Below is a small trained network, with its code and all its weights. Each question gives an input and a target symbol and asks what happens when units are switched off, that is, made to give their printed mean instead of their output.

import numpy as np


def w(rows, s, z=0):
    codes = np.array(rows[::2]) - 128.0
    scale = np.full(codes.shape[1], s)
    scale[-1] = z or s
    return codes * scale


def norm(h):
    return h / np.sqrt((h * h).mean(-1, keepdims=True) + 1e-5)


def f(y):
    return np.maximum(y, 0)


def softmax(a):
    e = np.exp(a - a.max(-1, keepdims=True))
    return e / e.sum(-1, keepdims=True)


def log_softmax(a):
    a = a - a.max(-1, keepdims=True)
    return a - np.log(np.exp(a).sum(-1, keepdims=True))


def net(x, mask):
    ids = ['αβδεζηθλξπσω'.index(c) for c in x.split()]
    T = len(ids)
    res = E[ids] + P[:T]
    u = 0
    for l in range(2):
        r = norm(res)
        for j in range(2):
            rows = slice(4 * j, 4 * j + 4)
            q, k, v = (r @ M[l][rows].T for M in (Q, K, V))
            z = softmax(np.where(np.tri(T) > 0, q @ k.T / 4**0.5, -1e9)) @ v
            o = O[l][rows]
            res = res + np.where(mask[u + j], z, o[:, -1]) @ o[:, :-1]
        u += 2
        y = f(norm(res) @ A[l][:, :-1].T + A[l][:, -1])
        res = res + np.where(mask[u : u + 12], y, B[l][:, -1]) @ B[l][:, :-1]
        u += 12
    return log_softmax(norm(res)[-1] @ U[:, :-1].T + U[:, -1])


Q, K, V, O, A, B = {}, {}, {}, {}, {}, {}
E = w([
[123,150,133,124,136,64,74,84,226,147],'α',
[103,123,112,162,157,132,111,18,131,108],'β',
[117,185,83,161,126,125,126,64,124,55],'δ',
[122,149,67,212,148,180,115,105,160,134],'ε',
[159,157,126,188,169,147,128,149,170,177],'ζ',
[134,141,101,195,166,170,139,80,65,104],'η',
[133,124,157,150,187,88,99,57,103,162],'θ',
[111,189,164,90,173,205,78,133,166,100],'λ',
[108,152,130,187,3,115,138,97,187,140],'ξ',
[123,94,187,134,68,212,120,111,106,201],'π',
[213,182,149,145,70,102,150,126,122,105],'σ',
[119,83,106,38,40,159,111,58,115,98],'ω',
],0.0039)
P = w([
[85,222,93,73,148,120,232,84,145,237],'0',
[116,184,94,98,154,126,152,87,127,206],'1',
[131,155,117,130,143,129,121,89,133,173],'2',
[137,130,137,155,138,132,111,94,129,138],'3',
[144,97,152,165,143,122,107,100,135,115],'4',
[150,69,165,174,149,122,106,116,137,85],'5',
[144,38,171,185,146,118,84,128,148,56],'6',
[161,5,169,197,139,113,54,149,170,32],'7',
],0.003)
Q[0] = w([
[221,81,168,181,95,136,93,54,205,49],'0.h0',
[84,110,202,167,115,217,45,99,191,116],'0.h0',
[170,87,131,80,125,95,145,188,100,76],'0.h0',
[51,146,93,143,109,118,159,157,81,178],'0.h0',
[181,62,188,160,141,194,42,65,196,1],'0.h1',
[104,162,173,150,135,160,96,84,158,166],'0.h1',
[89,198,64,148,213,73,162,165,144,130],'0.h1',
[72,162,137,166,98,159,100,55,153,140],'0.h1',
],0.0059)
K[0] = w([
[142,26,174,157,129,155,53,169,126,51],'0.h0',
[216,53,131,126,79,103,94,124,105,65],'0.h0',
[48,124,126,192,182,93,165,135,189,134],'0.h0',
[143,184,105,60,163,108,166,124,115,161],'0.h0',
[153,20,188,202,87,119,78,149,135,70],'0.h1',
[195,175,108,206,89,93,102,128,103,118],'0.h1',
[119,152,121,56,73,156,202,85,76,255],'0.h1',
[248,173,164,180,111,124,74,166,90,127],'0.h1',
],0.0048)
V[0] = w([
[111,161,16,63,68,89,129,132,220,36],'0.h0',
[65,170,162,144,161,196,43,187,204,116],'0.h0',
[59,41,154,188,122,155,152,135,160,236],'0.h0',
[39,163,53,151,94,148,162,81,143,46],'0.h0',
[107,192,168,98,26,63,172,159,125,71],'0.h1',
[96,141,223,45,73,156,171,97,46,72],'0.h1',
[3,84,102,125,31,154,101,63,202,117],'0.h1',
[137,74,171,141,75,100,238,93,94,168],'0.h1',
],0.0026)
O[0] = w([
[220,94,187,106,200,112,194,149,26,183,166],'0.h0',
[7,97,158,151,130,121,165,83,106,162,205],'0.h0',
[91,203,89,86,79,86,95,168,81,69,123],'0.h0',
[173,104,164,102,165,62,79,174,97,211,197],'0.h0',
[175,113,209,173,128,183,94,71,81,138,86],'0.h1',
[132,154,164,201,94,150,57,63,172,202,115],'0.h1',
[39,153,141,159,151,89,85,174,2,163,255],'0.h1',
[204,183,121,124,108,126,31,143,105,100,67],'0.h1',
],0.003,0.0019)
A[0] = w([
[165,150,147,176,161,113,117,183,152,161,12],'0.n0',
[202,112,160,151,184,128,46,158,103,177,48],'0.n1',
[117,120,189,85,92,192,84,120,163,134,173],'0.n2',
[136,90,89,133,187,76,139,85,151,114,8],'0.n3',
[146,133,110,108,138,131,119,144,118,109,20],'0.n4',
[189,145,100,148,79,64,173,61,44,51,208],'0.n5',
[142,123,136,184,6,98,148,120,104,153,180],'0.n6',
[109,122,105,160,112,146,174,179,172,142,7],'0.n7',
[133,101,68,185,108,90,166,127,95,124,108],'0.n8',
[127,147,88,186,174,106,125,159,211,157,97],'0.n9',
[242,171,196,129,125,121,188,146,131,75,50],'0.n10',
[150,94,147,125,141,122,119,191,154,154,35],'0.n11',
],0.0025,0.0016)
B[0] = w([
[87,120,81,148,58,134,99,160,75,109,139],'0.n0',
[148,48,139,125,175,45,115,189,155,86,182],'0.n1',
[168,84,30,109,164,133,90,218,120,179,254],'0.n2',
[103,157,66,128,179,97,181,96,235,119,150],'0.n3',
[119,139,95,156,154,116,113,123,153,146,128],'0.n4',
[38,71,61,158,170,180,119,210,223,204,231],'0.n5',
[142,67,84,94,211,171,170,247,198,181,235],'0.n6',
[97,137,114,89,111,53,89,119,153,197,132],'0.n7',
[167,91,136,149,212,157,142,166,113,155,157],'0.n8',
[92,84,124,111,89,138,126,96,108,220,178],'0.n9',
[6,110,192,91,169,142,78,178,199,200,152],'0.n10',
[91,97,119,90,110,168,139,59,97,116,131],'0.n11',
],0.0021,0.0019)
Q[1] = w([
[119,205,129,168,181,130,114,149,155,121],'1.h0',
[134,209,105,141,69,117,253,74,110,136],'1.h0',
[69,108,99,95,138,135,166,63,126,105],'1.h0',
[195,228,152,78,82,172,162,70,40,107],'1.h0',
[163,179,141,116,151,91,177,67,77,109],'1.h1',
[71,43,149,127,165,191,125,91,124,113],'1.h1',
[172,205,131,150,39,137,218,71,84,141],'1.h1',
[171,146,131,101,95,116,130,101,98,67],'1.h1',
],0.0057)
K[1] = w([
[145,63,110,31,30,170,130,130,82,208],'1.h0',
[122,222,104,65,148,158,151,108,116,183],'1.h0',
[89,175,161,160,123,185,190,189,196,153],'1.h0',
[179,210,76,125,151,94,152,87,102,220],'1.h0',
[168,222,132,118,118,168,147,174,101,241],'1.h1',
[118,43,180,199,72,93,161,140,186,116],'1.h1',
[131,226,119,66,136,143,177,83,123,224],'1.h1',
[135,254,147,116,159,150,148,145,168,135],'1.h1',
],0.0045)
V[1] = w([
[147,171,146,201,102,31,195,94,176,180],'1.h0',
[148,113,95,61,88,121,127,133,159,205],'1.h0',
[141,233,194,92,191,126,104,164,161,89],'1.h0',
[154,192,119,151,197,108,121,85,106,70],'1.h0',
[144,151,109,148,192,244,147,186,63,147],'1.h1',
[113,70,148,21,89,144,71,180,135,169],'1.h1',
[132,97,41,125,126,240,162,111,76,95],'1.h1',
[118,49,128,76,152,106,51,3,83,67],'1.h1',
],0.0032)
O[1] = w([
[134,103,123,155,190,184,64,217,143,55,98],'1.h0',
[145,118,155,123,134,133,172,145,100,58,252],'1.h0',
[80,51,140,253,106,162,163,148,171,145,134],'1.h0',
[107,82,128,120,121,142,125,177,196,181,25],'1.h0',
[124,96,123,101,73,24,114,110,194,113,188],'1.h1',
[135,184,140,187,128,111,203,79,106,88,249],'1.h1',
[140,168,194,100,142,46,122,132,171,158,88],'1.h1',
[154,226,94,99,127,162,200,180,135,212,96],'1.h1',
],0.004,0.0018)
A[1] = w([
[122,84,83,224,108,72,188,48,139,184,143],'1.n0',
[17,180,87,81,156,54,132,182,44,161,85],'1.n1',
[193,53,130,137,222,120,135,149,136,165,117],'1.n2',
[81,234,80,183,41,124,87,47,138,63,92],'1.n3',
[72,113,143,136,152,103,54,118,80,150,104],'1.n4',
[148,252,60,95,118,168,95,237,197,172,134],'1.n5',
[177,102,95,171,107,185,78,36,164,87,43],'1.n6',
[131,70,57,87,95,215,147,151,160,78,189],'1.n7',
[183,152,143,98,147,137,35,125,73,71,50],'1.n8',
[199,228,206,229,154,85,172,87,92,188,146],'1.n9',
[175,217,145,114,173,120,79,125,121,55,253],'1.n10',
[139,136,200,131,112,88,131,149,176,178,184],'1.n11',
],0.0031,0.0024)
B[1] = w([
[77,139,232,107,130,147,163,71,122,130,254],'1.n0',
[195,145,253,120,107,138,153,224,188,105,183],'1.n1',
[143,160,121,70,45,193,115,155,120,148,196],'1.n2',
[116,191,95,102,73,241,131,177,197,165,173],'1.n3',
[73,112,93,145,90,107,115,153,83,113,193],'1.n4',
[135,155,180,231,145,51,101,57,103,130,151],'1.n5',
[195,109,206,117,153,162,129,153,197,138,154],'1.n6',
[176,170,103,121,166,83,196,79,104,121,199],'1.n7',
[89,101,197,192,80,85,142,75,104,127,161],'1.n8',
[143,98,139,28,114,102,207,59,70,150,230],'1.n9',
[193,118,106,95,56,115,123,127,45,105,241],'1.n10',
[123,96,85,108,113,128,125,92,99,180,194],'1.n11',
],0.0038,0.0027)
U = w([
[135,152,106,145,193,221,186,211,63,106,57],'α',
[158,215,192,181,166,94,89,182,119,207,32],'β',
[133,83,102,74,134,170,61,181,110,224,2],'δ',
[106,105,161,51,131,66,126,234,177,94,36],'ε',
[116,106,38,99,150,84,170,109,181,3,71],'ζ',
[136,131,52,111,123,34,53,93,184,167,172],'η',
[162,212,84,210,182,95,123,68,127,115,81],'θ',
[31,97,157,151,147,143,183,74,175,179,241],'λ',
[90,81,148,199,116,94,47,133,32,73,202],'ξ',
[97,234,109,117,18,181,101,137,154,96,92],'π',
[232,79,179,169,130,187,92,100,198,103,115],'σ',
[196,140,151,63,111,80,189,79,53,146,204],'ω',
],0.0056,0.0017)

Each question gives the input, a string of symbols that net reads in full, and the target symbol t.
The units are the heads (4 rows each of Q, K, V and O) and the neurons (one row each of A and B). Each row of codes is followed by its name. A weight is (code - 128) times the scale printed after its matrix; where a second scale follows, it is the last column's (O, A, B and U).
mask holds one flag per unit, layer by layer, with each layer's heads first. A switched-off unit (its flag False) gives its mean, the last column of its rows in O or B, instead of its output. The means were averaged over made-up inputs and are rounded, as every weight is.
A unit's drop is (log p(t) with every unit on - log p(t) with that unit switched off) / (log p(t) with every unit on - log p(t) with every unit switched off).
The circuit of an input: a set's keep is (log p(t) with only the set's units on - log p(t) with every unit switched off) / (log p(t) with every unit on - log p(t) with every unit switched off). Starting from the 12 units with the biggest drops (on a tie, the unit counted first), units are removed one at a time, each time the one whose removal leaves the highest keep (on an exact tie, the one counted first), for as long as the keep stays at least 0.8.
units of the circuit, in order: the units of the circuit, biggest drop first
top k neurons: the k neurons with the biggest drops, biggest first
heads that matter: for each layer, one digit per head in row order, 1 if its drop is at least 0.15 and else 0, layers parted by /
input ζ η λ λ ω π, target ω: heads that matter	00 / 11
input β ω ε ω ω ε β, target ε: units of the circuit, in order	[0.h1; 1.n1; 1.h1]
input λ ξ ε α α ε, target α: heads that matter	01 / 01
input λ λ ε ω σ ε, target σ: units of the circuit, in order	[0.h1]
input β η σ α, target σ: heads that matter	00 / 00
input ξ π ξ, target π: units of the circuit, in order	[1.n3; 1.h0]
input π λ λ ξ λ λ ε, target λ: units of the circuit, in order	[1.h0; 1.n0]
input λ ξ λ π η, target π: units of the circuit, in order	[0.h0; 1.n3]
input ω π λ, target π: units of the circuit, in order	[1.n3; 0.h0; 1.h1]
input λ λ ω, target λ: heads that matter	00 / 10
input ξ λ δ, target λ: heads that matter	11 / 00
input σ α λ λ η δ δ λ, target δ: units of the circuit, in order	[1.h1; 1.h0]
input λ ζ λ, target ζ: units of the circuit, in order	[0.h1; 1.h1]
input λ λ π ω η λ ω ξ, target ω: units of the circuit, in order	[1.h0; 1.h1; 1.n9]
input π λ ω σ ε, target ω: heads that matter	00 / 10
input θ λ λ ξ ζ ξ π λ, target π: units of the circuit, in order	[0.h0; 1.n3; 1.h0]
input ω σ λ, target σ: units of the circuit, in order	[0.h1; 0.h0]
input λ ω η ξ δ, target ξ: heads that matter	01 / 01
input β λ σ, target λ: heads that matter	00 / 00
input λ α π, target π: units of the circuit, in order	[0.h0]
input λ ξ λ λ σ, target σ: top neuron	[1.n6]
input λ α λ ξ α σ λ, target σ: heads that matter	01 / 00
input ξ ξ ω ξ ε, target ξ: units of the circuit, in order	[1.h1; 0.h1]
input α α ξ ζ, target ξ: heads that matter	00 / 01
input λ ε ω η λ, target η: heads that matter	10 / 01
input λ η ω η ω α, target ω: heads that matter	00 / 01
input ω λ ξ λ α λ, target λ: units of the circuit, in order	[0.h0]
input ω η α ω ζ α, target ζ: top 2 neurons	[0.n3; 1.n9]
input ζ π β α ω λ, target ω: heads that matter	00 / 00
input β ξ η, target ξ: heads that matter	00 / 01
